Here is a tiny trained network, its code and every weight. The questions are about switching its units off for an input and a class, where a switched-off unit gives its printed mean instead of its output.

import numpy as np


def w(rows, s, z=0):
    codes = np.array(rows[::2]) - 128.0
    scale = np.full(codes.shape[1], s)
    scale[-1] = z or s
    return codes * scale


def norm(h):
    return h / np.sqrt((h * h).mean(-1, keepdims=True) + 1e-5)


def f(y):
    return y / 2 * (1 + np.tanh(0.7978845608 * (y + 0.044715 * y**3)))


def log_softmax(a):
    a = a - a.max(-1, keepdims=True)
    return a - np.log(np.exp(a).sum(-1, keepdims=True))


def net(x, mask):
    res = np.array(x, float).reshape(1, 8) / 4 @ E
    u = 0
    for l in range(2):
        y = f(norm(res) @ A[l][:, :-1].T + A[l][:, -1])
        res = res + np.where(mask[u : u + 6], y, B[l][:, -1]) @ B[l][:, :-1]
        u += 6
    return log_softmax(norm(res)[-1] @ U[:, :-1].T + U[:, -1])


A, B = {}, {}
E = w([
[149,112,12,127],'x0',
[108,93,50,249],'x1',
[70,120,86,95],'x2',
[64,36,31,69],'x3',
[95,101,123,215],'x4',
[66,217,102,105],'x5',
[39,173,84,201],'x6',
[150,29,236,57],'x7',
],0.0018)
A[0] = w([
[155,147,80,70,248],'0.n1',
[181,120,120,216,124],'0.n2',
[114,78,186,146,195],'0.n3',
[173,138,114,254,87],'0.n4',
[88,212,66,100,149],'0.n5',
[17,72,174,140,114],'0.n6',
],0.0076,0.0013)
B[0] = w([
[52,81,154,162,210],'0.n1',
[44,129,131,93,206],'0.n2',
[115,174,91,45,212],'0.n3',
[17,171,144,64,251],'0.n4',
[2,145,137,107,236],'0.n5',
[196,225,17,102,208],'0.n6',
],0.0051,0.0023)
A[1] = w([
[123,125,169,123,196],'1.n1',
[122,131,142,141,217],'1.n2',
[72,108,2,200,180],'1.n3',
[208,61,130,119,146],'1.n4',
[112,38,163,140,1],'1.n5',
[233,62,141,114,94],'1.n6',
],0.0033,0.00064)
B[1] = w([
[104,87,163,134,166],'1.n1',
[119,105,142,125,154],'1.n2',
[180,162,252,69,255],'1.n3',
[46,137,113,115,118],'1.n4',
[69,111,95,202,96],'1.n5',
[31,156,132,137,125],'1.n6',
],0.0027,0.00099)
U = w([
[206,152,215,113,159],'0',
[4,169,106,119,181],'1',
[189,166,53,144,94],'2',
[144,16,87,127,131],'3',
[171,120,134,191,44],'4',
[175,117,123,227,2],'5',
[180,100,131,106,116],'6',
],0.013,0.0097)

Each question gives the input, the list of numbers given to net, and the class t.
The units are the neurons (one row each of A and B). Each row of codes is followed by its name. A weight is (code - 128) times the scale printed after its matrix; where a second scale follows, it is the last column's (A, B and U).
mask holds one flag per neuron, layer by layer. A switched-off neuron (its flag False) gives its mean, the last column of its row in B, instead of its output. The means were averaged over made-up inputs and are rounded, as every weight is.
A unit's drop is (log p(t) with every unit on - log p(t) with that unit switched off) / (log p(t) with every unit on - log p(t) with every unit switched off).
The circuit of an input: a set's keep is (log p(t) with only the set's units on - log p(t) with every unit switched off) / (log p(t) with every unit on - log p(t) with every unit switched off). Starting from all 12 units, units are removed one at a time, each time the one whose removal leaves the highest keep (on an exact tie, the one counted first), for as long as the keep stays at least 0.8.
circuit, biggest first: the units of the circuit, biggest drop first
top k neurons: the k neurons with the biggest drops, biggest first
k most important neurons of layer l: the k neurons of layer l with the biggest drops, biggest first
drop of u: that unit's drop, to one decimal
input [3,-1,-6,4,3,-2,0,2], class 3: circuit, biggest first : [0.n5]
input [4,3,-7,6,-2,7,-6,1], class 3: top 3 neurons : [0.n4; 0.n2; 0.n3]
input [-2,-6,6,-6,3,5,0,4], class 0: circuit, biggest first : [0.n4; 0.n2]
input [7,1,7,-8,-4,-6,-5,3], class 3: circuit, biggest first : [1.n3; 0.n6; 0.n1; 0.n4]
input [-5,-3,-2,8,0,8,-6,3], class 3: circuit, biggest first : [0.n4; 0.n5; 1.n3]
input [-4,7,-4,-8,-2,-6,-1,4], class 1: 3 most important neurons of layer 0 : [0.n4; 0.n2; 0.n3]
input [1,3,-7,2,-3,-5,-7,-8], class 1: drop of 0.n4 : 0.6
input [-2,-7,-4,5,3,6,3,5], class 2: drop of 0.n6 : 0.7
input [-5,4,7,5,-7,-7,8,3], class 6: drop of 1.n2 : 0.0
input [0,8,2,4,-8,5,-4,4], class 3: 2 most important neurons of layer 0 : [0.n4; 0.n2]
